Below is a small trained network, with its code and all its weights. Each question gives an input and a class and asks what happens when units are switched off, that is, made to give their printed mean instead of their output.

import numpy as np


def w(rows, s, z=0):
    codes = np.array(rows[::2]) - 128.0
    scale = np.full(codes.shape[1], s)
    scale[-1] = z or s
    return codes * scale


def norm(h):
    return h / np.sqrt((h * h).mean(-1, keepdims=True) + 1e-5)


def f(y):
    return y / 2 * (1 + np.tanh(0.7978845608 * (y + 0.044715 * y**3)))


def log_softmax(a):
    a = a - a.max(-1, keepdims=True)
    return a - np.log(np.exp(a).sum(-1, keepdims=True))


def net(x, mask):
    res = np.array(x, float).reshape(1, 8) / 4 @ E
    u = 0
    for l in range(2):
        y = f(norm(res) @ A[l][:, :-1].T + A[l][:, -1])
        res = res + np.where(mask[u : u + 12], y, B[l][:, -1]) @ B[l][:, :-1]
        u += 12
    return log_softmax(norm(res)[-1] @ U[:, :-1].T + U[:, -1])


A, B = {}, {}
E = w([
[144,196,129,176,142,2,153,116,188,115,131],'x0',
[132,130,144,86,196,85,88,73,66,126,123],'x1',
[100,153,141,73,133,140,72,131,205,179,110],'x2',
[180,123,83,109,172,141,164,115,144,172,107],'x3',
[129,130,132,129,128,130,126,126,129,129,125],'x4',
[90,94,135,71,98,85,178,123,120,141,125],'x5',
[80,93,205,178,231,123,155,209,121,174,111],'x6',
[149,89,156,107,154,137,142,111,176,79,148],'x7',
],0.0099)
A[0] = w([
[83,64,125,31,96,58,201,165,120,148,143,29],'L0N0',
[145,58,172,99,205,155,148,114,224,12,214,69],'L0N1',
[237,129,89,85,202,150,212,126,132,180,88,47],'L0N2',
[201,163,116,201,173,176,44,172,144,107,155,68],'L0N3',
[142,103,104,170,69,132,171,207,173,174,154,56],'L0N4',
[206,150,68,108,177,167,227,131,153,198,88,50],'L0N5',
[218,81,138,159,111,110,227,159,33,65,115,48],'L0N6',
[165,91,114,193,129,122,191,122,50,90,99,2],'L0N7',
[53,175,247,144,66,123,70,167,96,33,180,31],'L0N8',
[81,82,146,52,82,61,203,165,109,117,82,4],'L0N9',
[54,209,76,195,81,119,100,150,31,254,102,38],'L0N10',
[192,202,129,187,188,191,41,182,116,68,153,27],'L0N11',
],0.0073,0.006)
B[0] = w([
[86,126,133,175,127,160,158,26,142,203,70,193],'L0N0',
[249,148,145,117,73,89,149,177,70,217,33,241],'L0N1',
[79,59,109,186,91,68,53,139,121,139,158,221],'L0N2',
[74,119,132,125,83,121,189,58,122,185,97,238],'L0N3',
[98,128,177,143,115,136,105,106,147,44,98,198],'L0N4',
[86,41,123,156,88,70,68,159,143,126,152,220],'L0N5',
[126,175,169,137,113,138,108,125,117,143,210,251],'L0N6',
[144,155,202,170,116,145,102,150,136,182,211,166],'L0N7',
[126,12,41,162,134,59,72,147,149,197,167,241],'L0N8',
[101,131,169,181,112,125,148,71,118,204,96,167],'L0N9',
[255,96,186,106,88,92,148,163,123,150,63,244],'L0N10',
[72,98,136,138,130,125,199,37,130,206,86,225],'L0N11',
],0.01,0.0028)
A[1] = w([
[101,175,173,46,130,143,54,127,203,174,68,86],'L1N0',
[132,152,184,73,247,44,50,66,36,151,134,65],'L1N1',
[107,56,119,116,117,244,138,175,25,172,132,45],'L1N2',
[67,88,74,74,147,249,127,198,51,121,130,15],'L1N3',
[102,101,195,138,238,126,143,202,100,154,116,69],'L1N4',
[180,140,59,230,181,181,102,109,161,159,103,88],'L1N5',
[97,137,178,184,61,159,187,216,235,100,127,46],'L1N6',
[102,140,150,53,148,141,66,155,250,216,129,2],'L1N7',
[165,138,130,197,153,149,205,111,86,121,212,85],'L1N8',
[81,104,140,183,217,133,151,186,117,138,89,20],'L1N9',
[92,233,97,201,169,2,190,170,154,109,127,19],'L1N10',
[73,123,192,182,190,124,193,234,151,169,103,57],'L1N11',
],0.0076,0.0048)
B[1] = w([
[137,170,162,199,163,91,187,147,50,120,200,198],'L1N0',
[81,75,79,186,131,255,184,220,149,76,62,242],'L1N1',
[133,158,201,112,217,39,113,121,246,129,118,249],'L1N2',
[129,147,170,121,158,85,114,135,231,79,127,179],'L1N3',
[167,176,47,87,19,124,94,55,108,82,140,227],'L1N4',
[73,73,151,88,127,102,128,79,91,167,116,155],'L1N5',
[94,79,74,136,207,223,158,161,59,89,57,202],'L1N6',
[118,148,167,198,137,108,149,159,42,135,238,178],'L1N7',
[81,168,130,116,186,114,136,167,103,156,157,178],'L1N8',
[123,177,68,110,23,108,100,55,137,91,140,174],'L1N9',
[126,92,244,30,224,172,56,129,237,148,129,200],'L1N10',
[176,191,31,53,55,130,108,59,107,100,177,252],'L1N11',
],0.0095,0.0046)
U = w([
[150,207,45,63,59,131,94,51,122,78,176,90],'0',
[132,136,234,83,184,108,86,128,227,118,133,175],'1',
[80,13,79,182,107,52,43,156,128,163,176,95],'2',
[51,139,164,153,108,144,200,4,118,211,96,115],'3',
[125,201,181,182,148,129,152,186,56,133,249,62],'4',
[242,135,159,116,85,97,149,202,97,161,55,111],'5',
[75,110,79,159,146,209,158,184,126,55,68,249],'6',
],0.014,0.0015)

Each question gives the input, the list of numbers given to net, and the class t.
The units are the neurons (one row each of A and B). Each row of codes is followed by its name. A weight is (code - 128) times the scale printed after its matrix; where a second scale follows, it is the last column's (A, B and U).
mask holds one flag per neuron, layer by layer. A switched-off neuron (its flag False) gives its mean, the last column of its row in B, instead of its output. The means were averaged over made-up inputs and are rounded, as every weight is.
A unit's drop is (log p(t) with every unit on - log p(t) with that unit switched off) / (log p(t) with every unit on - log p(t) with every unit switched off).
unit that matters most: the unit with the biggest drop
top k neurons: the k neurons with the biggest drops, biggest first
top k neurons in layer l: the k neurons of layer l with the biggest drops, biggest first
input [-7,-3,2,4,0,0,1,7], class 1: unit that matters most -> L1N2
input [-5,-8,3,4,-2,-2,4,-8], class 5: top 3 neurons -> [L0N10; L1N1; L1N2]
input [-7,1,8,0,-4,5,-2,-4], class 4: top 2 neurons -> [L1N0; L1N7]
input [-8,2,2,-7,-6,8,-7,-3], class 1: top 3 neurons -> [L1N2; L1N3; L1N11]
input [5,-4,3,5,2,-7,3,7], class 3: top 3 neurons in layer 0 -> [L0N3; L0N11; L0N10]
input [-1,3,-7,8,-1,3,4,6], class 2: top 2 neurons in layer 0 -> [L0N2; L0N5]
input [5,4,2,6,-3,-2,5,-7], class 5: top 3 neurons -> [L0N10; L0N8; L1N1]
input [-1,-3,-6,-4,4,-7,-4,7], class 3: top 3 neurons -> [L0N11; L0N3; L0N10]
input [-7,4,-4,-7,-3,3,6,-4], class 1: top 4 neurons -> [L1N2; L1N3; L0N2; L0N5]
input [-7,8,-3,6,-5,5,4,-6], class 6: top 3 neurons in layer 1 -> [L1N1; L1N10; L1N4]
input [7,4,-7,7,-3,1,5,-2], class 1: top 2 neurons -> [L1N10; L0N8]
input [-7,0,8,-5,6,0,5,-8], class 4: top 3 neurons in layer 1 -> [L1N0; L1N7; L1N10]
input [1,1,-4,8,8,-3,5,-5], class 2: top 2 neurons -> [L0N2; L0N5]
input [4,4,6,-2,-5,8,7,3], class 3: top 3 neurons -> [L0N0; L0N9; L1N1]
input [2,-8,-5,-1,-5,-1,4,-8], class 5: top 3 neurons -> [L0N10; L1N1; L1N11]
input [4,-7,7,-8,-5,1,4,3], class 2: top 3 neurons -> [L0N8; L1N1; L1N7]
input [-2,7,8,1,6,2,-1,-5], class 4: unit that matters most -> L1N0
input [1,-6,3,-6,8,-1,-3,-4], class 2: top 2 neurons in layer 0 -> [L0N8; L0N1]
input [7,7,-2,8,-5,2,8,-7], class 0: top 2 neurons in layer 0 -> [L0N8; L0N1]
input [-6,0,-8,1,-3,-4,0,6], class 4: top neuron in layer 0 -> [L0N6]
input [-8,3,3,7,1,0,8,2], class 0: top 2 neurons in layer 1 -> [L1N4; L1N9]
